In the rows, zero is written as 128.
Group, then class
[128 130 156 107 146 150 120  91 147 129 144 147 125 156 190 160 148 170
 108 168 120 146 114  80 130 124 184 121 119 158 130 139 109 140  94 159
 128 110 134 146 126 139 123 157  87 120 141 148 148  75 179 136 154  91
 111 149 114 104 134 112 147 116 125 115 141 127  96 101] : Lm > <61>
[127 108 117 119 147 114 152 130 158 137 113 124 157 135 205 164 130 173
 132 153  91 137 127 119 127 128 151 128 114 145 139 111 116 133 123 114
 197 137 138 113 113 142  89 169 106 131 138 114 130  82 158 145 141 103
 144 117  84 173 100  88 135 114 145 127 139 104 132 117] : Bn > <68>
[124 130 116 130 139 127 110 126 146 126 121 143 136 145 178 154 147 130
 125 150  92 136 124 104 118 142 143 130 123 133 125 132 109 133 136 148
 148 183 142 138 119 128  98 142 108 128 140 133 139  96 157 150 124 105
 135 101 104 136 124 107 129 115 137 135 144 120 106 123] : Bn > <68>
[131  91 126 109 163 101 154 143 172 131 118 164 155 128 227 195 147 170
 131 143 103 146 116  90 142 116 139 134 116 135 130 147  98 183 115 157
 136 120 127  94 121 136 103 170  86 117 154 133 118  72 185 135 159  67
 121 105 117 154 134 100 125 117 159 146 133  94 145 105] : Bn > <64>
[116 178 153 117 124 132 124 129 160 128 120 146 130 154 193 133 152 153
 124 166 110 133 127 114 131 144 157 111 120 177 146 144 118 134  94 151
 194 126 136 138 140 150  82 176 124 134 134 142 136  80 147 140 130 105
 170 152  95 113  95  93 149 104 118 149 156 117 142 112] : Lm > <50>
[139 129  17 115 153  99 147 125 165 120 125  97 154 154 172 148 127 155
 129 143 114 147 119 170 130 102 151 105 123 141 105 106 126 139 159 128
 135 125 129  89 117 147 112 158 118 119 123 114 117 116 151 128 142  93
 152  93 103 176 129 110 124 122 156 146 125 103 148 127] : Bn > <51>
[119 130 144 109 115 140  85 109 133 135 117 147 119 147 129 141 162 102
 110 150 110 123 132  85 122 140 145 123 129 122 122 148  90 129  92 148
 109 122 134 153 118 133 112 166  96 110 132 148 151  84 140 125 136 111
 120 109 141 128 155 151 126 102 127 122 126 127  71 129] : RF > <63>
[110 121  98 106 142  86 134 150 166 142 121  94 167 178 151 171 138 159
 123 136 113 146 133 158 140 146 149  82 106 134 108  92 106 138 146 154
 134 107 138  79 132 146  95 190 124 113 143 128 118  73 168 117 148  82
 166  65 100 210 116 103 108 121 152 157 130 103 136 161] : Bn > <51>
[122 166 164 105 115 126 131 109 176 141 135 147 133 168 213 135 153 166
  92 174 111 135 122 111 123 146 178  97 117 252 151 124 116 150  87 158
 168 121 148 122 129 153 102 193 106 138 145 127 153  55 160 142 133  73
 194 165  75  88 106  93 165 111 137 118 151  83 160 117] : Lm > <53>
[130 133 130 116  93 104  85 162 135 141 100 155 116 168 116 122 147  26
 109 117 111 120 158  88 132 135 145 115 146 140 130 144 110 145 107 115
 102 111 127 114 143 141 119 171 102 126 123 111 145  97 126  99 138 103
 162  74 145 132 136 118 111 120 126 149 125 118 120 161] : RF > <54>
[121 133 122 125 115 125 123 134 145 160 129 109 132 138 140 134 133 142
 113 134 128 130 132 115 127 144 140 107 142 154 131 120 115 135 125 135
 150 118 137 130 133 151 102 172 133 118 124 140 135  77 136 131 124 121
 162 106 109 145  99 110 128 117 121 118 139 116 132 137] : Bn > <68>
[129 113 152 119 120 109  84 162 147 135 101 172 131 176 136 128 166  54
 105 124 115 125 147  47 134 141 153 120 136 145 139 148  98 142 100 135
  99 117 125 121 135 140 108 176 100 137 153 104 149  77 137 118 140 105
 151  86 145 132 135 112 118 102 119 152 137 116 123 132] : RF > <44>
[130 157 143 109 125 114  98 140 150 127 102 172 128 166 154 157 156  62
 124 138 102 125 150  71 120 132 140 128 133 122 134 155 107 135 107 144
 134 123 127 128 115 129 104 171 106 129 128 130 153  85 142 137 131 107
 140  85 124 138 138 115 102 112 135 126 138 118 112 134] : RF > <63>
[124 125 136 117 153 104 120 112 176 133 143 112 153 172 191 166 157 198
 120 157 114 147 119 106 137 129 161 110 126 144 111 112  95 154 117 151
 123 106 143 112 135 144 102 191 105 117 132 141 132  81 178 125 140  66
 147  90 100 156 132  94 139 100 151 124 135 102 109 103] : Bn > <64>
[121 152 147 118 122 129 124 145 136 131 129 148 127 150 184 136 143 147
  83 157 116 129 136 113 122 150 145 115 118 184 145 141 123 137 102 142
 201 123 133 138 128 145 100 181 108 141 132 144 150  91 156 149 125 113
 130 149  96 111 108  91 159 101 119 116 164 117 146 119] : Lm > <50>
[131 115 112 125 152 104 151 138 167 123 122 129 157 118 186 154 138 165
 124 134 118 138 125 137 135 132 141 123 112 150 129 109 109 139 129 143
 178 131 143 117 121 140  86 187 112 132 138 132 136  87 165 144 133  96
 148  94  87 170 111  93 133 113 144 127 160 106 155 115] : Bn > <68>
[132 130 140 115 124 112  73 155 130 139 108 157 123 198 124 127 136  21
 115 118 101 121 152  74 117 135 142 128 147 108 126 158 107 148 107 134
  97 116 120 128 144 138  99 165 109 124 130 120 158 100 119  99 149 100
 151  80 144 129 152 126 104 104 131 146 129 118 119 141] : RF > <44>
[118 140 145 100 134 135  95  96 147 134 124 135 127 172 158 131 159 108
 112 153 104 142 133  84 120 141 152 126 125 134 129 147  89 140 108 158
 126 123 133 149 129 137  98 171  85 134 137 143 147  80 152 129 126 101
 139 115 117 131 125 108 121  98 144 123 141 129  78 119] : RF > <63>
[137 135 145 118 140 136 105 124 150 123 127 156 136 150 189 150 149 138
 110 158 104 140 134  86 117 118 148 127 125 167 118 123 100 144  85 157
 161 137 123 138 127 144 103 162 103 193 140 152 154  81 143 135 132 118
 137 145 104 108 124 114 140 110 132 119 132 122 105 116] : Lm > <61>
[121 119  88 126 160 104 153 207 148 125 103 130 157 133 168 159 122 120
 144 108 105 145 128 148 129 129 134 131 131 129 134 103 128 136 150 131
 158 129 131  91 121 131 110 148 121 178 127 124 127 111 156 133 144 103
 149  95 102 164 113 109 124 124 151 137 129 100 166 135] : Bn > <51>
[120 138  95 118 133 107 133 122 152 130 122 124 151 139 173 137 126 147
 122 147 105 136 133 146 113 143 148 108 122 148 143 107 114 130 129 137
 193 129 136 123 117 145  94 176 119 123 130 148 135  81 148 145 129 114
 157  92  84 176  92  99 146 110 137 118 138 112 134 125] : Bn > <68>
[120 147 128 117 160 130 139 117 164 155 126 130 132 150 194 140 126 149
 116 156 115 143 146 143 128 131 155 133 132 185 133 127 120 124 120 141
 153 121 140 108 124 148 101 156 116 124 133 121 132 100 136 134 144  88
 163 163  92 125 109  91 143 123 137 117 143  92 153 114] : Lm > <53>
[127 153 158 109 145 142 102  99 148 132 133 171 113 155 196 145 146 134
 102 167  94 131 138  81 119 130 161 124 136 184 151 159 112 151  84 160
 155 125 128 187 116 151 102 167 129 140 148 129 154  95 145 146 144  98
 149 167 104  93 136  87 145  91 137 113 151 141 101 116] : Lm > <61>

Group, then class
[144 150 152 111 117 148  88 109 145 126 144 130 131 138 112 143 169 129
 115 116 132 132 117 103 150 152 143 124 161 133 144 101 108 116 121  93
 111 117 142 136 142 130 114 162 112 137 134 119 149 163 134 141 122 138
  95 113 134 125 124 126  94 143  89 122 104 150 121 111] : Pn > <39>
[143 161 145 126 115 123 108 139 125 127 107 132 157 129 133 135 124 100
 141 122 137 129 103 133 110 139 138 107 137 115 115  90 141 129 155 113
 131 124 137 127 141 142 128 147 114 164 152 144 133 105 141 154 114 107
 157 149 115 124 138 133 107 141 115 111 120 126 114 134] : RN > <32>
[147 142 156 106 134 141  89 108 134 133 132 139 128 158  96 171 170 145
 112 131 133 129 113 109 155 122 138 131 130 140 127 121 126 111 112 100
 101 115 147 136 157 135 105 164 119 132 141 140 139 160 137 149 123 144
  93 111 123 125 132 126 102 132  94 125 108 146 123 119] : Pn > <39>
[ 95 145 142 113 104 138 107 101 145 125 132 115 140 130 136 141 146 132
 141 120 130 130 124 114 145 132 147 104 149 131 133 117 125 107 123 116
 131 135 120 140 120 131 110 156 128 144 139 113 141 163 149 144 126 124
 125 132  98 125 121 109 121 143 134 120 127 127 127 132] : RN > <41>
[177 154 142 121 148 147  92 114 128 141 119 146 124 120 106 162 156 120
 111 117 132 134 122 113 136 139 122 133 113 141 120 124 112 169 129 103
 111 112 160 138 155 155 126 159 117 138 140 144 142 137 149 134 124 144
 101 124 135 120 149 133 106 129  91 138 104 140 119 117] : Pn > <31>
[128 152 147 139 112 148 103 103 132 130 116 131 139 119 122 150 145 141
  95 121 117 129 126 112 131 117 148 108 115 115 135 113 128 106 126 111
 118 130 145 140 157 133 116 145 120 144 147 134 140 137 143 145 127 130
 136 133 122 130 142 125 111 129 106 111 124 125 120 142] : RN > <41>
[130 148 152 124 124 123 125 128 125 124 106  91 151 120 149 137 133 114
 132 125 141 127 120 136 115 130 146 113 135 117 116 110 137 120 146 103
 141 154 136 133 141 134 130 146 117 157 151 145 144 115 141 155 118 132
 155 141 113 125 130 125 109 137 123 119 122 128 112 126] : RN > <32>
[140 154 146 108 121 141  99 123 136 130 130 163 131 139 121 145 153 125
 114 115 133 128 123 115 141 144 134 130 151 127 130 118 126 127 130 107
 121 116 147 133 145 136 101 154 120 133 137 130 139 152 123 139 118 130
 112 114 134 129 137 132 104 138 108 138 106 144 125 115] : Pn > <31>
[156 152 145 137 110  95 102 135 135 128  99 133 149 130 137 134 134 111
 131 119 139 132 124 118 120 143 144 114 148 114 126 101 141 124 137 111
 126 116 150 128 156 145 129 137 118 152 150 146 137 121 144 164 123 124
 143 139 123 133 144 125 106 144 115 117 116 127 123 123] : RN > <32>
[107 142 148 116  96 149 101 108 145 128 128 120 131 113 120 151 160 135
  92 123 148 184 114 108 142 129 145 117 153 125 148 107 123 119 124 113
 115 121 121 140 122 116 115 156 130 143 140 117 144 161 124 141 126 136
 119 124 117 125 130 119 114 141 128 126 121 140 123 133] : RN > <41>
[126 152 134 132 109 137 122 129 136 132 112 115 146 120 157 128 135 113
 141 130 140 132 120 135 128 136 119 115 130 115 116 105 140 131 150 113
 127 126 109 131 143 141 137 142 125 152 146 132 140 122 143 150 111 117
 153 138 122 129 143 118 111 137 120 110 137 120 114 135] : RN > <32>
[101 152 143 133  82 120 122 130 139 123 138 124 146 120 160 125 124 115
 153 107 132 118 121 134 124 145 142 105 159 107 137  83 147 131 141 124
 138 135 119 134 113 120 130 116 162 158 127 129 132  91 129 128 106 107
 167 139 131 125 117 126 113 166 131 128 142 112 116 141] : RP > <33>
[116 156 168 137  76 147 109 114 137 113 123 154 154 120 150 127 140 112
 131 116 121 120 109 125 130 141 144 106 156 101 136  86 152 129 142 108
 136 123 141 132 146 119 119 117 118 160 123 120 126 110 125 140  88 117
 146 139 145 142 140 138 109 144 128 115 131 115 116 125] : RP > <33>
